Each row has a hidden value; after the row comes its tier, the name of the range that the value falls in. Each part has its own.
[  99  184   58 -364  115 -232  -18  246  -69 -642   -5  -62 -475  184
  125  264 -235  -29  154  -73  -30 -102 -167  258  143  109  224 -105
 -149   86   77  145   11  -80  103  -36   13   51  105 -185 -173   22] -> F
[  57   89  -41  140  -73  -87  -38  161 -144   66  -36  -15  157 -168
   -9  -63  104   -2  148  -65   48   -9   45   62   -8  116 -113  198
   54  221    2  -74  136  157  -46 -330 -164 -206   15 -133 -124 -185] -> P
[ 284  -94 -357  167  114  399 -149 -220  255  -43  330 -191  164 -115
  158 -113  136  -76 -250  280 -174 -293   43  120 -102  312   59  173
  -96  -19  -86 -131 -121 -140 -110  233  -15 -132   13  157   81 -120] -> X
[  38  254   12 -354  102 -241  -25  290  -65 -687   39  -79 -445  238
   44  302 -259  -13  195  -23   22  -16 -169  206   89   51  160 -190
 -142   47   60  146   23  -38  117  -28   31   54   68 -241 -101   26] -> K
[ 105   32  -92  151  -98  -99 -132  166  -74   69 -106  -57  161 -219
    0   13  174    7  124  -80   -1 -104  -82  207   66  133  -96  203
   -3  300   78  -36   50   38  -83 -301 -155 -185   42  -65 -331 -223] -> K
[  46  217  -15 -377  112 -187  -19  335 -120 -702   66 -114 -424  253
   35  241 -279   19  150  -63  -58   54 -175  139  134   22  155 -166
  -74  -55    7  182   52   11  208  -16   78   19  153 -239  -67   75] -> X
[-467  237 -168 -247  125  200  -99  213  294 -105  -34  -59   43  -30
   91 -120   71   -8  -89  209   76   31 -400  192  -95   57   23   57
    8  154 -318  139   45 -103   70  -12  271  -67 -193 -140  165 -231] -> W
[-350  244  -12 -263  159  124   86  138   98 -120   26   50  -44  -30
  182 -216  -55  -70  -62  171  132   58 -182   61  -70  110   70   97
   18   69 -290   71  160   11   80  -36  192  -42 -167 -193  280 -176] -> B
[ 266 -380 -181  501 -187 -131  227 -276 -392  -56  -72  -21  337  -81
   20 -170  101  -75  -37 -134 -121  263  218  -21  159   54 -160 -273
   17 -284  352  159   30   95   10  262   23  378  487  186  -48  293] -> F
[ 149   83  -31  131 -127 -219 -157  231 -141   38  -92   21   84 -134
 -153  142  139   22  247  -65  -33  -92   -1  172   28  108  -99  117
   56  323   82   -5   59   91  -85 -364 -237 -227   82 -118 -386 -198] -> K
[ 217 -308 -177  425 -132  -81  131 -144 -366  -66  -38  -76  276   -6
  -59 -167   60   13  -42 -162 -201  319  180  -81  120  -13 -175 -258
   86 -340  200  186   52  157   99  176   57  259  439  131   54  306] -> X
[-410  332 -143 -297   83   62  -23  162  250 -204   93  109  -33  104
  -93   82   -1 -103   35  435  149   21 -281  129 -150   67   27 -161
    5  129 -260  163   49  -91   11  142  227   24 -164 -186  139 -204] -> F
[ 236 -194 -283  552 -102   72  198 -292 -250   -9  124 -217  416 -101
  116 -282   42  -51 -129  -51   85  282  219 -147   27   14 -296 -144
 -109 -349  225  -82   89  204  -20  233   61  277  116  112  308  178] -> Y
[ 109   94  -62  231 -108 -144  -80   64  -49  111  -81  -39  168 -206
    7   36  150  -38  157  -22  147 -115   -6  184  -12  124 -152  142
  -92  316  129 -122   63   66 -178 -272 -184  -99 -118  -69 -216 -238] -> F
[ 258  209  235 -472  135 -248  -45  438 -301 -293 -100  -96 -507  102
   50  116 -300   83   18 -273 -165  -10 -303   94  451  -57   94   98
  -53 -118  -88  196  207  178  292 -162  172  -67    8 -151 -227   22] -> Y
[ -43  370  437  -75  108 -316 -109  292 -108  257 -298   -9 -328  -29
   10  -18 -110  130  184 -301  143  -30  -49   90  -45  -66 -110  186
  -77  276 -201  -79  253  283  -40 -613  -93 -168 -569 -216  186 -169] -> P
[ 192  151  155 -390  122 -176   -5  336 -253 -318  -30  -44 -407  117
   32   82 -245   43   18 -161 -174   12 -199   67  329    4  115   34
   -3 -124  -93  197  164  133  254  -76  144  -44  102 -133 -141   51] -> Y
[ 194 -161 -200  486 -121    1  185 -212 -281   29   89  -88  379 -118
   52 -241   72  -60  -27  -37   54  231  266 -128  -10   68 -237  -86
  -12 -206  184  -62  110  204  -38   93  -43  163  179   50  195  115] -> P
[ 162  187  198 -414  127 -241  -83  397 -210 -276 -152  -99 -468  110
   31  130 -248   91   13 -244 -152    6 -344  156  383  -75   78   11
  -73  -85  -79  232  148  103  251 -122  200   -1  -26 -123 -198   27] -> W
[ 305 -169 -108  166  210  306  -31 -352  171  -89  264  -30  -58  -62
  293 -196   59 -104 -194  164 -247 -345  332  118 -231  438  261  170
  -55   19  -94 -134 -114 -163 -150  127 -175 -100   84  145  249    5] -> B
[  36  343  206   30   20 -227 -205  294  -29  228 -157  -52 -127  -97
  -78   78   16   96  226 -151  142 -119  -40  123  -86    5 -160  236
  -62  374 -126 -156  171  223 -113 -584 -198 -291 -460 -206  -16 -285] -> Y
[ 176  127   61  147  -48 -154   30  116 -225   93  -15   37   91 -237
   97  -97   42  -50  176  -88  146  -83  141   62   25  173  -89  281
  -17  259   66 -179  186  181 -109 -399 -267 -211  -65 -172 -148 -251] -> B
[ 255 -100 -389  358  -41  171  -31 -173   34 -161  209 -254  299 -138
  152  -82  112  -67  -86   95   36  -53   63   93  -31  180 -121   28
 -166  -39  182 -145  -61  -29 -110  147  -60   35   82   71   19  -56] -> W
[ 167 -201  -68  321 -143 -197   63   36 -349 -199  -69   30  155  -60
  -15  -43  104    1  236 -229 -168  116  314   47  -33  173   -4  -16
  165  102  208   63   46  117    3 -257 -295  -68  510  -68 -172  116] -> P
[  98  346  525 -334  192 -307   -8  300 -235  211 -231   96 -503   12
   34  -51 -251   76   39 -233   15  -40 -126   29  200  -65    6  161
  -52   33 -264   62  314  279  104 -379   82  -82 -453 -169  110  -98] -> B
[ -29 -175 -115   45  220  264 -108 -131  236 -301    6 -180 -133   12
  362 -196   61   24 -149  -98 -285 -180   64  260 -213  308  294  119
  -26   95 -127   37 -149 -224   -2  -31  -42  -65  144   76  257   82] -> Y
[  78  268  436 -282  155 -237 -131  368 -172  281 -318  -38 -404  -34
   14  -60 -151  155  -15 -337  -83  -35 -270   89  258 -113  -47  236
  -30   64 -277   96  269  263  144 -428  141 -142 -419  -99   12 -101] -> Y
[-358  336 -152 -312   52  -15  -37  240  160 -314  127  124  -74  185
 -208  175  -41  -76  118  416   89   84 -232   85 -140   32   20 -253
   64   79 -234  217   48  -47   62  129  184   -2  -37 -231   81 -139] -> K
[-156  344   34 -365  142  -83  104  136   -5 -398  269  278 -289  269
 -157  153 -206 -136  165  432   42   25   97  -49 -195  145  165 -254
   98  -18 -245  147  114   28   56  122   24  -24   30 -279  226  -48] -> B
[ 123 -293 -151  379 -183 -187   49  -24 -295 -182 -150    4  242  -90
  -13  -41  174  -10  171 -214 -181  137  183  138   29  141  -33 -117
  123   76  284  153  -25   13   -9 -112 -189   76  559   25 -262  142] -> K
[-134  196 -140 -277   71   -9  -48  139  105 -355  185  147 -152  222
 -215  214  -55  -84   74  398  -97   -6 -110   84  -99  109  115 -279
   85   -4 -182  246  -13  -89   64  226  126   10  136 -127    7  -29] -> K
[ 324  -57 -374  146  125  385 -173 -208  286  -97  340 -241  126 -124
  199  -67  117  -81 -250  279 -122 -341   -9  170  -73  313   59  184
 -178    5  -40 -169 -139 -173 -133  241  -16 -119  -53  149   36 -156] -> W
[ 199  116   66   82  -49 -139 -110  182 -146  146   -7   79   26 -150
  -97   37   97   -1  192  -27  -51 -161  127   75  -23  178  -43  252
   91  301  -46  -91  125  156  -90 -404 -275 -326   -1 -125 -228 -224] -> P
[ 191 -148 -149  321  -26   13   62 -122 -186  -30   -8 -195  174  -43
   82 -182    9   21 -120 -139  -67  188   48  -20   96   -7 -171 -111
  -72 -261  110   47   59  130   51  125  104  199   93  100  174  164] -> X
[-262   36 -196 -148  136  262  -45   91  197 -213   45  -81   48  -43
  199 -191   73  -27 -120  117  -91  -25 -188  161  -86  188  136  131
   56   89 -234  106    1 -121   85   12  148 -104   75  -65  143 -109] -> Y
[-135  305  -69 -284   93  -91  -16  222   36 -515  205   76 -257  275
 -144  237 -161  -51  209  266   14   33    7   38 -183   97  114 -224
   47   53 -153  124   44   15   69   15   -9  -68   60 -272  135  -25] -> Y
[ 175   75 -442  313   40  333  -25 -199  210 -156  354 -349  320 -187
  302 -155   81 -107 -138  220  251 -141   43   69 -152  231 -143  197
 -285   37   86 -356  -25  -17 -182  114  -61  -59 -225   -7  237 -226] -> Y
[ 215 -191 -160  105  189  296 -140 -200  212 -197  156 -141  -80  -30
  270 -131   91  -19 -167   33 -333 -310  163  207 -182  377  270  174
  -24   74  -98  -44 -159 -200  -68   41 -126 -146  165  134  134   28] -> Y
[ 247 -212 -115  154  218  282  -93 -293  208 -229  181 -120 -131    9
  311 -146   57  -37 -158   30 -327 -319  290  188 -259  413  305  131
  -49   55  -78  -77 -170 -203 -104   59 -177 -102  156  146  253   87] -> P
[   1  239  130  169  -31 -220 -133  109   23  246 -194  -29   -5 -142
  -24   51   89   24  179  -80  212 -117  -40  189 -105   35 -177  115
 -139  368    3 -135  104  116 -204 -405 -157  -94 -427 -110  -22 -252] -> F
[ 213  196   29 -238  123 -154  -33  234 -119 -546   92 -165 -390  147
  135  174 -247   16  126 -125  -18  -70  -49  130  103   92  127    8
 -146   13   45    3   63   56  104 -126  -51  -62   22 -196  -32   13] -> Y

Next part:
[ -92  223 -282  136  205 -199  149  -94  233   92   67   59  110  -75
  243 -116 -125   -8   40 -291 -101  233  134  134  -75 -232 -137   43
  -31  -17  150  172  -19   15  -88  -42  -99  117   83  -95 -209  -53] -> L
[  -2  118 -278   91  239 -263   91 -130  167   20   47   29  214  -65
  207 -144  -80   10   33 -277  -89  192  110   99  -46 -192  -88 -100
   10  -32  149  180  -48   -7  -65  -49  -36  142   34  -31 -165   -8] -> V
[-289   74 -148  -96   19  201  -31  160   28  217  -79   52 -208   98
 -171  -82  209  345  -71  126 -379  145 -144   18    3   -6  141  213
   86  137  -98 -118   50  -57 -105    8   56  -62  -80  217  145    8] -> D
[ -27   52  320   24  247  125  155 -211  112  167  -47  315   52 -209
  482 -426 -161 -503  -40 -323  131 -112  348   96  -20 -125 -149   42
 -165 -245   -1   12 -158    2   81 -245 -279   83 -268 -406 -124 -518] -> L
[ -89   93  159   -5  248  125  142  -96  282  313 -189  163   41 -261
  429 -387 -240 -398  -78 -152 -131  123  275   32 -183  -42 -162  223
 -249  -49   -7   -8 -265  -69  -49 -164 -335  174 -226 -379 -285 -274] -> G
[ -20  163 -293  253  256 -420  132   59  182  -66  103  -79  206   13
  101  165 -177  183   61 -268   29  284  -12  207  -61 -229 -286  -14
 -158   81  132  150  -53  235 -186   98   16  -18  293  142 -285   45] -> L
[-213  -65 -238 -157 -113  296   41   97  -60  313 -189   -3 -164  -90
 -289   53  253  358 -158  173 -434  142 -197   46   18  207  168  278
    5  377 -205 -157   22 -105 -137   58  218 -104   27   75  118  287] -> M
[ -67   15 -219  116    0 -219   26  -63 -188 -219  109    3  258  -74
    5   78  175   93 -107 -239   -1   59  -46  175   41   15 -284 -267
  105 -159   36   16  -72   32  -11 -203  142  -31 -102  -11   39   13] -> D
[ -40   58 -290 -175  196  119 -139  167  353  261   48   89 -316  205
 -294 -151  146  489   35  298 -261    0  -31  185  138  -71  613  164
  196  307  -16  -42  138  -80  -99  256  184  -17  110  508  106   -4] -> V
[-139  217 -208  -94  102  171  -96  266  392  257   33  135 -346  150
 -229  -67  163  401  -68  365 -261  -11   25  239  -12  -69  464  314
  282  111  -54 -120   58 -155  -95  201   21  -26  -40  451   65  -98] -> G
[ -62  174 -204  188  275 -296  175  -29  256   77   96   15  107  -34
  199   22 -232   11  104 -280   -4  224  127  167  -65 -230 -193   94
 -184  117   92  173   -8  223 -150   55  -36   10  250  -31 -268  -80] -> L
[-118  118   30  -51  180  251  125 -140  294  365 -130  213  -75 -251
  363 -457 -164 -322  -83 -159 -162  103  255   85  -73  -34  -31  207
 -183   -3   47   -8 -177 -150  -17 -173 -270  190 -192 -396 -221 -236] -> L
[  19    1  -75 -173  164   81  -92  -25  135  104  183  267 -227  192
 -187 -178  246  237   74  122  -23 -308  150  199  229 -113  612  -14
  370   51  -93    6  247  -28   67  103  245 -104  -39  361  323 -284] -> V
[  22 -104  -18  113   44   56  101  100 -205   -8 -144   12  126 -119
  -55  121   81  227 -204 -193   85  119 -254  205  110   54 -297  -48
 -273   67  -17 -153 -174   85  -98   18   79 -139  104   80 -124  121] -> V
[  36   88  115   38  306  -92   29  -37  335   92   41  155   58 -116
  280 -257 -195 -286  -16  -62   73  -59  321  201  -81  -61  -36   36
  -83 -102   17   15 -198   46  -17  -97 -171   92 -162 -109 -207 -380] -> G
[ 124 -242  108   79  126  -56   63   46 -348 -116 -249  -24  337 -116
    8   61  112  169 -221 -236  100   95 -279   69   77   53 -335 -219
 -246  -55  -36 -134 -260   56  -63  -25   55  -98  -36  129  -82  118] -> V
[ -35  -42  -88 -261   88   97 -157  -83   98   82  179  239 -188  128
 -203 -242  319  125   39  214 -153 -347  217  139  172   37  625  -65
  480   20 -157  -16  198 -111  103  -47  277  -46 -240  243  411 -281] -> M
[-148   18 -251 -148  -32  365    8  121   76  349 -175   84 -251  -29
 -229  -96  230  410 -165  156 -354  130 -188  118   85   74  294  258
   38  281  -69 -156   24 -207 -103  121  108  -29   33  183   60  202] -> V
[ -57  206  139  101  139   77  120 -158  195   64   96  316   33 -226
  437 -337 -100 -456 -107 -276  168 -120  379  272  -35 -108 -197   -2
    1 -373   83   -5 -175  -85   99 -296 -280  116 -310 -387 -152 -502] -> G
[  81 -209   97 -155  228  -28   -7 -240  147  130  -15   88  147 -260
  179 -330 -126 -413   -8  -43  -52 -134  338   86    8  242   42 -104
 -159  151 -124   15 -201   58   15 -230   86   96 -217 -354  -74 -215] -> M
[  36 -167 -130   83  -61   15   91   38 -233  -50  -50  -32  150 -205
 -169  241  125  190 -213 -131   80   42 -197  290  144  238 -279  -89
 -235  200  -91 -151 -154  122  -94  -31  271 -181  142  -33  -85  218] -> J
[ -44 -225  114 -116  119  136  111   49 -239  228 -315   33   45   -5
 -126   41  164  270  -70  -16 -227   69 -208 -121   23   18  101  175
 -124  262 -253  -91   10   63 -114  150  146 -179   60  196  130  127] -> J
[ -49   72  108  -26  131  178  151 -270  156  209  128  355  -92 -206
  312 -352  -71 -414    8 -266  114 -213  404  223  107  -51   62   58
  -34  -75  -24   49   26    8  101 -216  -53   26 -134 -428  -10 -448] -> V
[  -4  135  -41  124  355 -375  104  -37  243   15  -20   14  266  -37
  299  -86 -193 -117   66 -181  -76  161  208   23 -218 -232 -157   27
  -19 -104   42  168 -131   93 -100   -6 -169  105  -47   29 -217 -173] -> G
[  12   23 -193 -213  129  -67 -110 -180   10  -10  166  255  -14  183
 -103 -250  396  197   72   41 -172 -285  189   38  130 -172  638 -186
  677 -174  -56  124  274 -222  142  -23  228   26 -258  331  465 -215] -> J
[ 102 -305  164   94   42  -51  131   16 -455 -125 -176  -10  304 -155
  -76  242  130  125 -188 -246  181  -17 -245  123  125  146 -369 -158
 -294   71 -173 -148 -172  215  -68  -19  212 -257   77   33   -9  107] -> J
[-113   92 -251 -153  140  126  -34   49  157  255  -68  129 -173  149
 -133 -197  221  396    0  108 -352   73  -50   11   41 -173  472  152
  284  108  -15   17  150 -193  -53  149   66   36  -29  362  171   22] -> V
[  10   13 -220  176  196 -275  157  -15    8  -11  -33  -73  253  -86
   91  114 -110  140  -12 -304  -11  269  -87  128  -18 -109 -305  -45
 -241  136   71   96  -96  176 -158   46   55  -23  238   21 -243  145] -> V
[-136  147 -314 -177   97  214  -61   40  245  296  -25  169 -254  115
 -127 -273  235  365  -30  147 -372   54   -1   79   60 -136  525  167
  329   91   25   -6  139 -280  -28  105   42   87  -81  299  158    0] -> V
[  75  -13 -318 -263  210 -226 -283 -138  208  -97  264  133   23  212
 -183 -314  328  198  104  220 -217 -275  255   99  116  -44  706 -326
  692  -96   -7  129  169 -205  115  -61  293  126 -308  415  394 -200] -> M
[  22  -22 -466   58  250 -571   20 -129  166  -90  100 -217  382  -63
   24   67 -110   84  119 -149 -240  271   93   41 -119    4 -122 -193
  -10  244   49  252  -61  162 -165  -36  222  114  142   22 -164  228] -> M
[-112   36 -155    6  214 -251   42 -139  119   30   67    1  174  -52
  160 -150  -71 -110   83 -167 -193  118  186    2  -87  -56  -88  -59
    8   42   -6  150  -32  104  -65 -154   36   82  -79 -120  -40 -117] -> D
[ -76   76 -324 -236  -13  151 -183  -77  227  100  255  218 -246   49
 -223 -265  328  154  -31  241 -206 -264  221  275  177  108  594  -71
  514   27  -40  -30  153 -237   95 -106  268   50 -242  147  314 -173] -> M
[ -46  -20 -179  119  -61 -105  180 -134 -328 -108  -35   54  291 -169
   52  137  207   93 -151 -361   -7   84 -105  114   38  -22 -306 -154
   47 -116  -15   24  -30  -19  -10 -137  129  -76  -17 -112   38  137] -> J
[ 102  -58  -95  -16  341 -203   37 -174  202   89 -102    5  280 -167
  288 -324 -181 -182    2 -209 -106  164  167   15  -75  -46  -79 -138
 -164   34   98  127 -224  -25  -59 -100  -93  218  -94 -144 -244  -45] -> V

Next part:
[ 188  306 -175   -5 -278  238 -158   -4 -134 -281  203 -198   62  -53
   67  240   90  -79  -73   31 -135   81 -261 -261   -9 -182   73 -190
   41  111   -7   -2   47   -6  -29  -43  194  222   27  154  269  -85] -> dazet
[ 164  -73 -206 -118  288 -482 -304  280 -130  -32  -58   -4   24  -19
  -92  -14  200  249 -498  104  344   18   81 -165  -89  -36  -20  221
  208 -245  233 -483  113  361  166  185  271 -130  -89 -127    3 -173] -> fos
[  58   -2 -130   36  -89  147 -174  140 -273 -293  289 -142  224   48
    9   95  258 -127 -243   30  -83   12 -267 -534  -31 -174  153 -167
   75    9   58  -62  121  -98  -57   28  114  135  121   48  385 -128] -> nizop
[ 184  158 -531  143 -163  333  164  149   51 -369  153 -126  -33    2
  365  118   49 -160   19  208   88   48 -206 -431   57 -456  -14 -406
 -225  105  -81  121 -325 -160   42   63   -7  609  -33  311  308   93] -> roso
[ -56  -35   51  -75  264 -124  245   18  -30   85  -72  -90  -68   34
   41  -24  -38 -131  -94  -26  129  -32  176 -185 -100  -93 -116   -3
   42  -27  -79    2  -87  -17  -76  -85 -120   -1   36    4    4   89] -> roso
[ 206  -93 -218   37   75 -510  144   87   73  223  -94   -7  -57  -63
  -78   94  201  174  332  143   12   85  285   32   12  180 -310  -85
  166 -202  261 -236 -109  274 -261  115   45 -196  225 -235 -161 -158] -> fos
[ -17  132 -113 -195  176 -118   50  100   94  226 -100   48  -43  104
  -76   74    7   88 -123   42  212  -15  203 -129  -84  -39   -5   37
   94 -100  -65 -166 -191  140  -61   16    6  168 -166   20 -137   52] -> zesup
[-159 -101  209  -21  480 -210  253   21 -281  223 -103  -65  -31   21
  -11 -183 -115 -204 -151  -26  303  -37  290  -16 -205  -19  -26  172
  103 -160  -58   79   80  -98  -79  -92 -212 -128   12  -71   -3   55] -> fos
[   1   11   37   66  156 -340  119 -145  -59  414 -156   99   50   40
 -132   51   32  -75   56  230   62   42  326  175 -137   69 -147  -84
  114  -44 -176 -184 -174  -32 -199   27   19  -27  -30 -152  -85 -179] -> mep
[ 132  159 -212 -206   44 -228 -104  -16  266  172 -160   66 -111   41
  -27  177   20  210 -115   84  121   78  109   36   -3  -99 -160  -56
   12  -12  -63 -283 -252  302   70   48  186  159 -228   87 -180  -11] -> nizop
[ -17 -130 -103  161  129  139  287  123 -269 -300  205 -239   49    1
  175  -63   94 -371  -60    5  -25  -38  -88 -562  -45 -244   20 -215
   -4   21   -9  166  -11 -310 -143  -93 -169  113  292   72  416   26] -> mep
[-107 -126  201  -97  267 -419  300 -186  120  540 -213   79  -50   82
 -172   27    5  -28  261    2  -32   27  420  145  -81  184 -293  -47
  109  -75  -99  -71 -181   76 -301  -88 -154 -216   84 -171 -270  -20] -> roso
[ 183   19 -473  164   37  -20  314  323  -33  -31   38  -33  -28  -35
  295  -18   81   93  433  221  374   79  134  -97    2  -96 -133 -126
 -106 -274  308  191 -123  100 -142  213 -192  307   53    5  -66  107] -> fos
[ 205  264 -139   88 -231   53 -341 -399  -88  -29   65  -30  -33  -77
   51  211  -63 -115   90   87 -225  320 -267  369   39 -231  -47 -288
 -113  158 -167   49  -25  -37   93 -112  277  172 -139  330  208 -246] -> roso
[ 286  331 -418 -289  -74  152   24  583  107 -566  106 -332 -116  -72
  209  194  130  251 -438  -61  335 -169 -117 -796  -26 -223   32  150
  138  -67  302 -243   17  407  135  111  163  267  -13   43   58  249] -> dazet
[ -26  323  117   83 -190  313 -138 -415 -309  115  168  -73   71    7
  -64  158 -123 -340  217  -22 -293  229 -185  243  -61 -106  167 -248
   -6  139 -268  302   60 -314 -169 -247   39  176  -41  273  265 -177] -> zesup
[ -25 -185  102 -148  375 -620  -36  -28   31  392 -208   97   -6   70
 -247   -7  121  111 -212   46  110   11  335   37 -104  132 -194  119
  216 -147   -7 -411  -63  234  -80   26   95 -301   -7 -214 -175 -161] -> mep
[ -98  180  292 -209  272 -236 -135  -13 -213  416 -162   77  111   68
 -191    9  -71  108 -308   41  380  -17  277  232 -269  127   59  343
  196 -174  -73 -153  189  200    5   36   54  -95 -308 -156 -251  -34] -> nizop
[ -11  133  176  -77  -89  118    0 -123 -209  170  152  -95   60   -1
  -15   92  -11   28  572 -220  -74  210  -62  227  -21  173  -19   26
   26 -178  267  442  338  122 -262 -116 -165 -119   96   53 -119   39] -> dazet
[  37   94 -143  178    5   69   31 -358  -65  133  -11   38  -68    5
  138   45 -146 -287  211  150  -84  248  -56  300    3 -285  -77 -358
 -207  114 -294  211 -240 -262   -9 -123  -12  295 -114  328  184 -112] -> mep
[  18   95  114 -113  -36  -61  328  -20   39  230    2 -123  -39   -6
  -27  134   27   45  548 -134  -75   44  201  -10  -30  217 -212  -28
  105 -116  192  221   56  167 -382  -89 -204 -138  214 -123 -232  113] -> dazet
[ 145  192 -389   42 -224  271   10  -52  105 -199  145  -78  -35   33
  169  206   57 -136   91  102 -159  120 -220 -283   90 -335   -8 -431
 -143  158 -145   63 -312 -125  -32  -45   78  465  -20  321  262  -11] -> dazet
[  94  217 -223   25 -175  316 -212   31 -224 -262  267 -123  115   29
   63  144   99 -140 -115   28  -76  107 -312 -307   -5 -249  214 -204
   -7   46  -31   74   37 -127   -8  -37  128  326  -29  244  357  -94] -> zesup
[-111  199  212 -129  149   13   60    7 -235  240   -9  -49   93   67
 -135   42  -43  -89 -129  -15  163  -46  182  -60 -207   67  115  147
  189  -83  -96   14  104  -24 -160  -69  -59   14  -88  -81  -44   10] -> zesup
[ -14  -48  -20 -257  230 -446   34   58  228  379 -189  107  -23  127
 -239  109  147  191 -151   43   78  -46  330 -153  -63  112 -168   33
  200  -97  -39 -424 -237  279 -137   46   82  -88  -58 -167 -246  -49] -> dazet
[ 231  422 -380   10 -295  281 -232   43  -54 -189  131  -57   47  -20
  138  243   28   33  -71  189   85  128 -226  -78  -12 -267  122 -197
  -61   56  -56  -21  -97   43   82   77  233  494 -231  251  167  -67] -> dazet
[  86  -10 -322  146  143 -186  181 -139   90  206 -132   83 -136    7
  113   12  -56 -133  165  249   75  150  169  148    7 -221 -186 -318
 -125    1 -192  -30 -421 -115  -41    7  -21  270  -67  165   49  -84] -> fos
[  55 -109   -6 -112  235 -300 -142  123 -142  -72   22  -98   31    4
  -78   -1  153   37 -355  -46  102    7   10 -266  -70  -49  -40  110
  166 -107  124 -261  136  173   40    7  130 -183   63  -67  102 -102] -> mep
[ 124   -5 -128    8  140  -72  -13  177 -238 -301  115 -233  -24  -80
   98   -7   86  -94 -256  -30  114   11  -90 -350  -57 -166    1   28
   98  -72  153  -64  149   39   39  -23   62  -39  142   33  256  -34] -> fos
[ 117  137 -104   99 -151  -11  -76  -70 -155  150   80   31  139    3
   22  130   92   35  321  154   26  176  -16  189  -41   24  -41 -140
  -11 -106   93  111   66   53 -161   84   36  119  -31    4  -16 -136] -> roso
[ 113  153  -93  159  -77   28 -112 -412 -126   92   23  -11  -76  -63
   93   94 -136 -219  270   83 -163  317 -130  435   18 -203  -87 -295
 -151   96 -178  212  -72 -153    1 -147   78  149  -72  312  171 -180] -> mep
[ -62  337  286 -265  267 -247  269  -62   59  545 -358   20 -121    4
  -93   66 -259  109  -37   38  416  -75  533  344 -273  166 -162  322
  164 -106 -155  -66  -50  256  -99  -40  -92  -45 -291 -172 -494  168] -> nizop
[-153  -64  256 -135  229 -276  284 -296  135  535 -190   65  -83   97
 -156   49  -75  -99  292  -75 -116   65  339  186  -65  127 -254  -98
   51   -3 -188   52 -195    7 -279 -180 -176 -154   41  -44 -236   24] -> nizop
[ 152   17 -508   -1 -150   84   97  122  223 -119  147  -34  -50   78
   92  180  211   17  280   66 -164  101 -104 -428  159 -190  -77 -415
  -67    1   72  -26 -365   17 -180   26    8  355  134  195  148   -5] -> zesup
[ 151   18 -251    9  186 -318  -48  248 -106   27  -65    0   40   -8
    2   13  142  116 -287  235  341  -17  168 -158 -115  -65  -40   74
  136 -176   98 -337  -50  177   32  190  143   69  -75 -128   10 -117] -> fos
[ -93   77  175 -281  258 -375   29 -218  161  587 -235  116 -135   98
 -285   88  -80  100  118 -103   -7   92  357  288  -74  180 -146   86
  172  -98 -115 -153 -151  212 -182 -142   -7 -171 -116  -32 -335  -37] -> zesup
[ -66  106  165 -302  326 -308  137  -56  164  391 -285   31 -156   52
  -86   36 -147  118 -126  -67  268  -16  353  146 -140   45 -189  201
   90  -85 -101 -134 -109  275   -4  -71  -42  -80 -212  -39 -355  138] -> nizop
[  89  261   26  -24 -130  126  -51  -17 -210  -89  114 -165   96  -35
    2  167   41  -98  -92   34  -25   19  -79 -160 -107  -64   53  -49
  107   48  -39    5  114  -13  -91  -44  101   89   12   12  146  -63] -> nizop
